Here is a tiny trained network, its code and every weight. The questions are about switching its units off for an input and a class, where a switched-off unit gives its printed mean instead of its output.

import numpy as np


def w(rows, s, z=0):
    codes = np.array(rows[::2]) - 128.0
    scale = np.full(codes.shape[1], s)
    scale[-1] = z or s
    return codes * scale


def norm(h):
    return h / np.sqrt((h * h).mean(-1, keepdims=True) + 1e-5)


def f(y):
    return y / 2 * (1 + np.tanh(0.7978845608 * (y + 0.044715 * y**3)))


def log_softmax(a):
    a = a - a.max(-1, keepdims=True)
    return a - np.log(np.exp(a).sum(-1, keepdims=True))


def net(x, mask):
    res = np.array(x, float).reshape(1, 5) / 4 @ E
    u = 0
    for l in range(2):
        y = f(norm(res) @ A[l][:, :-1].T + A[l][:, -1])
        res = res + np.where(mask[u : u + 5], y, B[l][:, -1]) @ B[l][:, :-1]
        u += 5
    return log_softmax(norm(res)[-1] @ U[:, :-1].T + U[:, -1])


A, B = {}, {}
E = w([
[162,158,89,108,106,189,200,107],'x0',
[170,144,143,9,51,131,191,192],'x1',
[113,131,152,104,75,33,76,19],'x2',
[140,159,115,169,128,75,28,78],'x3',
[117,103,254,199,62,143,173,84],'x4',
],0.0059)
A[0] = w([
[100,168,104,100,43,149,197,239,29],'0.n0',
[64,109,106,128,103,197,1,114,1],'0.n1',
[124,218,128,85,88,7,103,99,207],'0.n2',
[92,92,198,240,186,184,204,36,119],'0.n3',
[106,146,63,235,248,17,6,94,167],'0.n4',
],0.0062,0.0013)
B[0] = w([
[127,156,116,98,234,116,99,139,166],'0.n0',
[144,143,36,143,175,97,96,131,145],'0.n1',
[131,66,193,123,132,127,135,108,179],'0.n2',
[126,156,81,168,91,111,183,120,193],'0.n3',
[139,100,68,213,246,149,66,54,254],'0.n4',
],0.011,0.0093)
A[1] = w([
[129,84,132,109,176,155,111,220,139],'1.n0',
[123,124,129,168,166,84,229,137,156],'1.n1',
[90,115,202,31,88,3,48,67,104],'1.n2',
[82,129,70,194,192,149,40,81,162],'1.n3',
[209,73,251,87,148,73,145,113,249],'1.n4',
],0.0067,0.0016)
B[1] = w([
[149,180,174,75,158,228,149,130,155],'1.n0',
[119,166,115,165,144,112,93,67,160],'1.n1',
[226,110,173,50,1,52,113,123,166],'1.n2',
[167,16,135,117,134,85,33,68,255],'1.n3',
[91,116,81,123,106,137,120,198,169],'1.n4',
],0.0088,0.0087)
U = w([
[146,93,166,68,34,69,114,149,79],'0',
[129,51,121,187,185,103,2,48,224],'1',
[101,174,117,70,224,214,174,197,144],'2',
[79,179,134,221,90,140,236,93,2],'3',
],0.011,0.0014)

Each question gives the input, the list of numbers given to net, and the class t.
The units are the neurons (one row each of A and B). Each row of codes is followed by its name. A weight is (code - 128) times the scale printed after its matrix; where a second scale follows, it is the last column's (A, B and U).
mask holds one flag per neuron, layer by layer. A switched-off neuron (its flag False) gives its mean, the last column of its row in B, instead of its output. The means were averaged over made-up inputs and are rounded, as every weight is.
A unit's drop is (log p(t) with every unit on - log p(t) with that unit switched off) / (log p(t) with every unit on - log p(t) with every unit switched off).
The circuit of an input: a set's keep is (log p(t) with only the set's units on - log p(t) with every unit switched off) / (log p(t) with every unit on - log p(t) with every unit switched off). Starting from all 10 units, units are removed one at a time, each time the one whose removal leaves the highest keep (on an exact tie, the one counted first), for as long as the keep stays at least 0.8.
circuit, biggest first: the units of the circuit, biggest drop first
unit that matters most: the unit with the biggest drop
k most important neurons: the k neurons with the biggest drops, biggest first
top k neurons in layer l: the k neurons of layer l with the biggest drops, biggest first
drop when u is switched off: that unit's drop, to one decimal
input [0,-1,-4,-7,2], class 2: unit that matters most : 0.n4
input [6,0,6,-6,5], class 3: 2 most important neurons : [0.n4; 1.n3]
input [-6,-2,-7,-1,4], class 3: circuit, biggest first : [0.n4; 1.n3; 0.n3]
input [5,-6,-4,-1,1], class 3: circuit, biggest first : [0.n3; 0.n4]
input [-4,3,4,-7,-4], class 0: 2 most important neurons : [0.n4; 1.n2]
input [0,4,-3,7,0], class 0: 3 most important neurons : [0.n4; 0.n2; 1.n2]
input [3,-5,-1,-8,-2], class 3: circuit, biggest first : [0.n4; 0.n3; 1.n3]
input [-2,5,7,8,2], class 0: circuit, biggest first : [1.n2; 0.n4]
input [5,4,6,-7,1], class 0: 3 most important neurons : [0.n4; 1.n2; 0.n3]
input [2,-2,-3,-7,6], class 3: circuit, biggest first : [0.n4; 0.n3]
input [4,6,7,-6,0], class 0: 2 most important neurons : [0.n4; 1.n2]
input [-4,5,0,-4,5], class 2: top 2 neurons in layer 0 : [0.n4; 0.n0]
input [8,8,2,2,2], class 0: top 2 neurons in layer 1 : [1.n2; 1.n0]
input [3,6,3,-1,5], class 0: circuit, biggest first : [0.n4]
input [-5,2,-8,-4,7], class 2: 3 most important neurons : [0.n4; 0.n0; 1.n0]
input [-6,0,-1,1,7], class 3: 3 most important neurons : [0.n4; 1.n3; 0.n3]
input [4,2,3,-5,-1], class 2: drop when 0.n4 is switched off : 0.6
input [3,6,2,-5,-5], class 2: drop when 0.n4 is switched off : 0.1
input [4,-2,-5,4,7], class 3: drop when 0.n4 is switched off : 0.2
input [6,7,-4,0,8], class 2: unit that matters most : 0.n0
